Rows and whether each has a hidden trait (one of two labels; each part has its own):
In the rows, zero is written as 128.
[117  63 146  96 132 141 177 189 185 154 131  97  81 116 124 142   1 169
 147 113 157 151 151  98 124 169 213 108 177 142  75  77 118 138 165 132
 105  44 144 190 115 148 123 153 125  95  93 194 117 140 170 130 131 106
  92 126 157 147  86 137 130 129]
FZ
[129 151 132 143  92 124 117 142 107 123 127 137 158 135 174 102 146 147
 137 130 110 121 132 170 157 121 105 162 130 117 138 124 155  89 137 117
 124 110 164 130  71 120 135 126 112 117 132 136 120 115 166 123 134 144
 129 131 139 129 118 127 147 128]
FR
[ 82 102  54 134 158 122 102  95  54  95 134 148 161  95 109 176 217   4
 108 151 123 135  95 145  75  64  91  63  56 118 144 162  96 115 123 126
 142 182 119  78 170 117 207  91  88 175 126  77 141 159 122 144 130  88
 133 143  86 119 127 186 119  71]
FZ
[111 154 140 149 114 129  83 125  78 106 127 142 147 110 157 115 243  97
 119 110 100 123 109 180 130  97 107 123 120 103 148 143 141 109 116 119
 132 150 152 101 116 128 141  96 128 140 135 110 125 114 129 129 132 133
 132 131 104 121 143 156 141  86]
FZ
[138 163 133 147  94 121 113 146 111 123 121 136 141 131 178  97 171 153
 135 118 104 124 133 173 160 128 123 160 138 114 138 125 157  89 140 111
 128 116 160 132  86 127 126 114 112 117 132 135 116 113 166 124 133 149
 117 127 130 130 121 131 142 127]
FR
[107 113 120 163 101  93 139  71 172 148 139 156 200 142 199  76 166 166
 140 153 125 114 151 199 129 127 140 145 143 152 126 141 185   6 185 110
 116 111 146 144  71  98 161 145  58 119 139 130  70 137 190 124 133 111
 115 130 104 110 104 105 126 176]
FZ
[128 126 119 160  96  88 131  75 168 148 136 153 200 150 203  68 191 185
 141 142 110 117 152 205 133 133 160 147 151 165 130 142 193   5 186 108
 114 106 145 146  73 100 164 151  51 125 138 137  68 132 189 122 130 127
 114 124 101 110 106 101 128 180]
FZ
[120  99 125 160  89  97 135  78 163 153 131 153 185 145 201  73 181 173
 127 143 117 117 151 214 131 135 151 137 149 149 129 145 177   3 192 104
 120 114 131 156  83 100 161 118  54 115 143 127  68 135 188 122 135 121
  96 133 106 113 109 117 125 169]
FZ
[ 79 149 219 135  85 154  67 160  70 100 143 135 167 107 163 107 174 114
 123 110 106 112 119 173 159  79  44 158 151  71 149 115 144 150  73 132
 122  89 214 101  50 129  99 117 190 102 142 131 133  84 130 121 141 151
 161 141 156 121 146 137 174  52]
FZ
[125 151 137 146  90 128 116 128 117 120 126 138 159 129 173 101 170 143
 131 126 113 121 135 171 167 116 103 157 135 109 134 131 148 111 136 120
 129  82 150 131  83 125 125 106 106 111 133 127 107 114 159 125 137 150
 118 130 142 126 116 139 141 119]
FR
[ 80  71 157  97 164 178 113 121 106 133 130 125 171 119  84 161  66 103
 121 112 126 120 105 107 132 143 108  95 117 128  96  92 144 147  66 147
 119 133 103 134 121 140 157 139 152 102 111 130 146 134 128 129 120  96
 150 127 129 114 139 163 124  91]
FZ
[ 98 119 126 136  96 128 126 122 106 122 145 146 187 138 163 118  97 115
 139 160 127 116 138 151 154  99  53 163 120 109 136 119 140  90 120 129
 123  92 163 119  57 105 153 147 122 112 135 123 124 126 179 126 139 129
 148 142 160 121 112 116 151 120]
FR
[109 133 136 143  91 128 122 135 103 126 127 139 148 125 176 114 141 132
 129 133 117 121 131 166 156 121  92 156 130  99 138 128 141  98 136 116
 131 113 157 134  84 120 130 100 120 108 134 123 115 118 165 126 140 137
 113 135 146 128 120 140 144 116]
FR

[140  88 130 120  97 101 116 140  68 125  98 143 151 130 158 104 125 105
 153  99  86 102 121 133 106  56 140 154 102 131 140 159 150 128 167 122
 126 139 136 152 156 130 130 150 138 147 166 103 120  93  93 122 183 134
 124  81 148 136 115 151  88 128  98 122 130 141 157 135 114  63 161 134
 114 124  94 134 138 156  98 148 156 122 189]
Qb
[160  53 103  99  88  82  24 129  92  33 117 203 151 138 174 181 117  79
  54  66 255   1 103 224 140 175 173  72 109 150  91  96 141 121 151  95
  86  81 154 137 154 154 113 101 122  70  63 170 176  82 161 175 105 122
  87 200 103  97 131 141  69  42 255 146 240 135  79 149   1  10  52 167
 196 118 176 197  98  56 139 146 112 118 145]
Jd
[127 135 119 110 121 149 113 110 183 136 150 118 135  96 104 150 125 160
  53 126 246 126 145 148 136 145 122 110 120 143  96 101 131 124  72 120
 130 110 133 114 109 133 106 117 127  84 132 150 147 126 123 142  88 119
 137 155  97 143 133 129 129 115 161 162 145 138  95 149 119 140 102 161
 167 108 146 113 130 118 198 124 103 163  93]
Jd
[169 114 116 138 139 112 120 129  53 113 130 148 119 107 163 151 110 128
  97  92 119 116 113 171 130 167 162 153 114 150  97  70 133 135 145 161
 165  51 128 161 149 137 146 133 162  96 103 131 138  91 144 141 130 119
 135 104 127 138 101 109 143  91 128 124 187 106 109 152  97  47  94 105
 106 124 142 119 154 118 159 130 126 110 137]
Jd
[128 102 144 137  92 116 137 122  98 138  93 141 137 136 136  92 124 119
 189 116  77 148 145 116 104  57 119 148  89 127 155 162 133 140 151 138
 131 157 133 131 133 117 133 149 125 156 152  91 117 144 101 123 191 136
 132  97 144 136 124 138 106 152 102 125 116 142 142 110 140 107 183 122
  89 116  92 151 131 162  93 142 153 120 179]
Qb
[166  95 126 148 112 108 131 132  28 125 109 159 125 125 173 126 105 107
 153 106 100 116 120 151 123 127 161 175 109 140 129 116 151 139 175 152
 155 104 134 168 167 124 156 147 157 111 126  94 123  97 130 127 170 127
 125  74 123 144 113 113 121 114  93 122 157 120 129 135 115  65 134  95
  84 129 101 135 160 142 107 130 143  96 164]
Qb
[100 111 142 112  74 129  92 119 170 111 107 130 177 128  92 104 132 106
 159 121 181 116 173 104 116  57 112 112 105 124 144 205 102 121 129 105
  85 220 136 118 114 119 111 139 105 164 139 127 130 172 103 120 153 130
 119 136 137 106 165 147  66 158 162 136 115 148 141 110 167 140 150 164
 138  97 116 166 116 144  97 161 145 152 141]
Qb
[121  71 142 130  73 113 102 117 117 104  97 158 155 141 132 106 124  91
 181 112 138 111 162 113 112  68 125 125  99 126 156 193 125 134 160 110
  97 193 143 133 133 112 129 142  98 167 135 126 130 159 112 125 171 134
 112 133 130 110 155 137  81 137 155 131 133 148 131 104 121 115 155 144
 124 108 110 201 127 126  72 151 151 121 165]
Qb
[ 97 128 140 109  83 136  80 123 172  88 114 133 165 130  87 110 144 105
 146 131 198 126 152 101 114  80 105  87 114 122 143 210  88 115 116 100
  86 199 125  89  90 135  95 133 114 157 124 147 139 174 101 130 148 125
 124 168 147  95 149 158  80 149 219 124  93 138 133 117 164 127 148 179
 150 103 122 185  72 144 114 168 137 165 145]
Qb
[151 137 113 122 147 132 129 123 105 138 151 117 136  88 121 156 115 158
  66 114 147 136 136 168 135 151 140 157 126 152  81  88 114 125  97 163
 157  91 120 148 137 138 139 126 168  82 125 155 140  96 130 138 114 115
 148  95 101 149 110 108 147 104 119 148 163 109 114 168 138  87  90 125
 123 113 134  88 163 129 201 130 121 145 106]
Jd
[161 121 117 127 140 110 129 139  53 146 122 124 133 109 159 110 116 131
 110 101  78 131 104 163 114 109 156 166 125 143 111 110 138 126 146 161
 161  84 125 159 164 137 142 143 179 119 145 122 123  79 107 126 158 126
 142  65 132 146  93 127 124 110  88 126 155 116 140 160 118  49 123 121
 101 128 104  97 155 152 148 138 137 120 141]
Qb
